Below is a small trained network, with its code and all its weights. Each question gives an input and a class and asks what happens when units are switched off, that is, made to give their printed mean instead of their output.

import numpy as np


def w(rows, s, z=0):
    codes = np.array(rows[::2]) - 128.0
    scale = np.full(codes.shape[1], s)
    scale[-1] = z or s
    return codes * scale


def norm(h):
    return h / np.sqrt((h * h).mean(-1, keepdims=True) + 1e-5)


def f(y):
    return np.maximum(y, 0)


def log_softmax(a):
    a = a - a.max(-1, keepdims=True)
    return a - np.log(np.exp(a).sum(-1, keepdims=True))


def net(x, mask):
    res = np.array(x, float).reshape(1, 8) / 4 @ E
    u = 0
    for l in range(2):
        y = f(norm(res) @ A[l][:, :-1].T + A[l][:, -1])
        res = res + np.where(mask[u : u + 7], y, B[l][:, -1]) @ B[l][:, :-1]
        u += 7
    return log_softmax(norm(res)[-1] @ U[:, :-1].T + U[:, -1])


A, B = {}, {}
E = w([
[150,113,91,141,90,159,132,157,162,148],'x0',
[47,224,104,99,70,149,105,171,97,100],'x1',
[99,124,136,173,176,148,104,66,156,106],'x2',
[170,120,125,218,82,153,125,111,145,161],'x3',
[184,133,138,152,78,178,110,131,110,138],'x4',
[142,182,168,117,246,202,97,142,154,155],'x5',
[158,143,72,39,143,68,27,197,118,82],'x6',
[159,123,125,71,139,176,167,127,113,153],'x7',
],0.011)
A[0] = w([
[74,60,108,155,105,98,186,54,133,90,142],'0.n1',
[142,11,64,195,3,37,97,120,95,31,75],'0.n2',
[103,193,211,124,240,183,161,112,147,191,2],'0.n3',
[167,115,123,65,59,55,121,240,107,188,30],'0.n4',
[197,143,83,111,97,94,192,254,224,228,12],'0.n5',
[55,131,151,36,178,55,63,72,180,47,43],'0.n6',
[77,131,32,117,6,205,40,170,105,45,110],'0.n7',
],0.0074,0.0038)
B[0] = w([
[116,147,149,204,123,94,128,153,134,167,209],'0.n1',
[104,167,185,164,72,121,198,100,132,103,254],'0.n2',
[131,195,197,170,108,177,180,185,95,142,215],'0.n3',
[116,150,125,108,116,207,156,158,101,123,201],'0.n4',
[254,181,136,102,132,141,145,177,135,153,176],'0.n5',
[172,114,157,108,180,71,95,190,172,170,210],'0.n6',
[164,202,127,92,109,151,150,156,77,129,239],'0.n7',
],0.013,0.0071)
A[1] = w([
[64,85,82,131,106,105,155,177,120,212,2],'1.n1',
[73,89,150,69,196,128,106,97,193,101,151],'1.n2',
[155,181,118,77,110,62,139,160,112,51,148],'1.n3',
[141,101,144,129,229,126,197,117,52,135,114],'1.n4',
[197,69,70,88,69,232,102,50,137,134,124],'1.n5',
[130,101,141,163,163,100,155,151,164,167,70],'1.n6',
[68,150,131,172,207,245,145,161,110,69,145],'1.n7',
],0.011,0.0061)
B[1] = w([
[143,108,184,176,107,47,190,157,191,183,133],'1.n1',
[226,82,140,157,167,75,208,143,125,189,160],'1.n2',
[113,113,139,97,98,182,62,120,161,200,255],'1.n3',
[189,207,153,59,62,156,161,154,63,146,195],'1.n4',
[213,90,136,160,227,82,175,245,169,165,159],'1.n5',
[132,164,167,99,111,200,139,84,39,147,176],'1.n6',
[222,178,149,95,111,235,135,91,119,182,252],'1.n7',
],0.012,0.0076)
U = w([
[50,65,88,240,58,50,191,55,142,82,33],'0',
[156,228,182,65,55,187,167,175,61,119,222],'1',
[181,90,81,111,238,62,129,198,179,139,146],'2',
[113,168,112,189,196,164,92,72,188,147,87],'3',
[49,147,15,84,111,98,5,171,181,137,2],'4',
],0.013,0.0071)

Each question gives the input, the list of numbers given to net, and the class t.
The units are the neurons (one row each of A and B). Each row of codes is followed by its name. A weight is (code - 128) times the scale printed after its matrix; where a second scale follows, it is the last column's (A, B and U).
mask holds one flag per neuron, layer by layer. A switched-off neuron (its flag False) gives its mean, the last column of its row in B, instead of its output. The means were averaged over made-up inputs and are rounded, as every weight is.
A unit's drop is (log p(t) with every unit on - log p(t) with that unit switched off) / (log p(t) with every unit on - log p(t) with every unit switched off).
The circuit of an input: a set's keep is (log p(t) with only the set's units on - log p(t) with every unit switched off) / (log p(t) with every unit on - log p(t) with every unit switched off). Starting from the 12 units with the biggest drops (on a tie, the unit counted first), units are removed one at a time, each time the one whose removal leaves the highest keep (on an exact tie, the one counted first), for as long as the keep stays at least 0.8.
units of the circuit, in order: the units of the circuit, biggest drop first
unit that matters most: the unit with the biggest drop
k most important neurons: the k neurons with the biggest drops, biggest first
k most important neurons of layer l: the k neurons of layer l with the biggest drops, biggest first
drop of u: that unit's drop, to one decimal
input [-3,2,8,-6,-3,-6,3,-1], class 2: units of the circuit, in order : [0.n6]
input [2,-8,-1,7,2,-4,-7,4], class 0: units of the circuit, in order : [1.n7, 0.n7, 0.n3]
input [1,3,6,8,8,3,0,1], class 3: units of the circuit, in order : [1.n4, 0.n2, 0.n3]
input [7,0,3,-2,1,-6,-1,-4], class 0: units of the circuit, in order : [1.n7, 1.n4, 0.n3]
input [-5,7,3,-6,-6,3,8,-6], class 2: units of the circuit, in order : [0.n6, 1.n2]
input [6,-7,-6,2,-1,4,0,-3], class 2: 2 most important neurons of layer 1 : [1.n5, 1.n7]
input [6,-7,6,4,0,6,5,-5], class 2: 3 most important neurons of layer 1 : [1.n2, 1.n5, 1.n3]
input [1,-8,-5,2,6,3,-2,8], class 2: 2 most important neurons : [1.n5, 0.n2]
input [-8,0,3,-5,5,-2,8,-6], class 4: 2 most important neurons : [1.n3, 1.n7]
input [-7,0,8,-6,6,8,7,-4], class 2: 2 most important neurons : [0.n6, 1.n2]
input [8,2,4,2,5,-5,-6,-2], class 0: 2 most important neurons of layer 0 : [0.n3, 0.n4]
input [-8,1,-1,-6,-2,-2,1,-8], class 2: drop of 0.n6 : 0.1
input [-5,2,6,-1,-1,-3,7,-4], class 4: drop of 1.n3 : 0.2
input [-7,-8,7,-8,-5,-6,2,-7], class 2: unit that matters most : 0.n6
